Below is a small trained network, with its code and all its weights. Each question gives an input and a class and asks what happens when units are switched off, that is, made to give their printed mean instead of their output.

import numpy as np


def w(rows, s, z=0):
    codes = np.array(rows[::2]) - 128.0
    scale = np.full(codes.shape[1], s)
    scale[-1] = z or s
    return codes * scale


def f(y):
    return np.maximum(y, 0)


def log_softmax(a):
    a = a - a.max(-1, keepdims=True)
    return a - np.log(np.exp(a).sum(-1, keepdims=True))


def net(x, mask):
    res = np.array(x, float).reshape(1, 5) / 4 @ E
    y = f(res @ A[0][:, :-1].T + A[0][:, -1])
    res = res + np.where(mask, y, B[0][:, -1]) @ B[0][:, :-1]
    return log_softmax(res[-1] @ U[:, :-1].T + U[:, -1])


A, B = {}, {}
E = w([
[126,129,131,130],'x0',
[131,129,129,129],'x1',
[68,1,119,119],'x2',
[19,176,117,119],'x3',
[122,110,254,44],'x4',
],0.008)
A[0] = w([
[135,129,199,19,2],'n0',
[49,179,126,116,43],'n1',
[131,141,225,85,94],'n2',
[96,15,103,92,77],'n3',
[194,253,147,103,39],'n4',
[138,123,124,51,80],'n5',
[121,121,176,34,29],'n6',
[104,171,28,181,44],'n7',
[109,137,62,174,44],'n8',
[55,175,114,120,54],'n9',
[74,134,118,122,254],'n10',
[240,88,167,157,84],'n11',
[99,72,121,127,52],'n12',
[93,145,147,157,83],'n13',
[208,51,145,161,49],'n14',
[96,153,182,64,94],'n15',
[171,92,119,181,70],'n16',
[237,129,119,73,71],'n17',
],0.011,0.0074)
B[0] = w([
[90,56,50,155,188],'n0',
[41,187,111,48,166],'n1',
[157,22,35,169,214],'n2',
[50,214,186,231,208],'n3',
[37,139,165,254,222],'n4',
[109,109,125,127,146],'n5',
[107,74,86,148,174],'n6',
[158,45,31,149,202],'n7',
[133,56,65,125,167],'n8',
[69,193,124,52,166],'n9',
[218,177,172,81,254],'n10',
[71,187,97,37,197],'n11',
[80,157,136,185,152],'n12',
[113,154,107,121,137],'n13',
[55,193,107,96,174],'n14',
[151,61,49,124,193],'n15',
[97,128,94,78,152],'n16',
[72,173,119,115,180],'n17',
],0.0084,0.0077)
U = w([
[143,64,50,148,69],'0',
[146,135,126,116,246],'1',
[82,156,155,234,63],'2',
[152,136,123,111,226],'3',
[94,170,97,37,67],'4',
[252,132,194,103,108],'5',
],0.013,0.014)

Each question gives the input, the list of numbers given to net, and the class t.
The units are the neurons (one row each of A and B). Each row of codes is followed by its name. A weight is (code - 128) times the scale printed after its matrix; where a second scale follows, it is the last column's (A, B and U).
mask holds one flag per neuron, in row order. A switched-off neuron (its flag False) gives its mean, the last column of its row in B, instead of its output. The means were averaged over made-up inputs and are rounded, as every weight is.
A unit's drop is (log p(t) with every unit on - log p(t) with that unit switched off) / (log p(t) with every unit on - log p(t) with every unit switched off).
The circuit of an input: a set's keep is (log p(t) with only the set's units on - log p(t) with every unit switched off) / (log p(t) with every unit on - log p(t) with every unit switched off). Starting from the 12 units with the biggest drops (on a tie, the unit counted first), units are removed one at a time, each time the one whose removal leaves the highest keep (on an exact tie, the one counted first), for as long as the keep stays at least 0.8.
units of the circuit, in order: the units of the circuit, biggest drop first
top k neurons: the k neurons with the biggest drops, biggest first
input [1,8,5,5,-4], class 3: units of the circuit, in order -> [n4 n10 n2]
input [4,0,-8,-1,5], class 2: units of the circuit, in order -> [n4]
input [6,-4,-1,7,0], class 4: units of the circuit, in order -> [n1 n9]
input [8,0,6,-4,-6], class 1: top 3 neurons -> [n4 n2 n0]
input [-1,3,-2,7,-1], class 4: units of the circuit, in order -> [n1 n9]
input [1,4,-8,4,8], class 0: top 2 neurons -> [n2 n15]
input [4,4,2,-6,-2], class 4: units of the circuit, in order -> [n11 n14 n2]
input [5,5,7,2,7], class 0: top 4 neurons -> [n2 n15 n0 n4]
input [1,-1,6,-2,7], class 0: top 2 neurons -> [n2 n0]
input [3,-4,-2,7,7], class 0: units of the circuit, in order -> [n2 n15]
input [-5,-2,-7,-3,7], class 0: units of the circuit, in order -> [n2 n0]
input [3,2,0,-8,3], class 4: units of the circuit, in order -> [n11 n14]
input [-2,-1,-3,-1,7], class 0: units of the circuit, in order -> [n2 n0]
input [-2,1,-6,4,-6], class 0: units of the circuit, in order -> [n7]
input [1,4,-4,7,-8], class 0: top 2 neurons -> [n7 n8]
input [2,5,-3,-7,4], class 4: top 3 neurons -> [n11 n17 n14]
input [-2,4,6,-8,2], class 4: top 3 neurons -> [n11 n14 n4]
input [4,0,-7,-5,4], class 2: top 2 neurons -> [n4 n10]
input [1,0,-7,5,-8], class 0: top 3 neurons -> [n7 n8 n3]
input [-4,5,7,6,6], class 2: top neuron -> [n3]
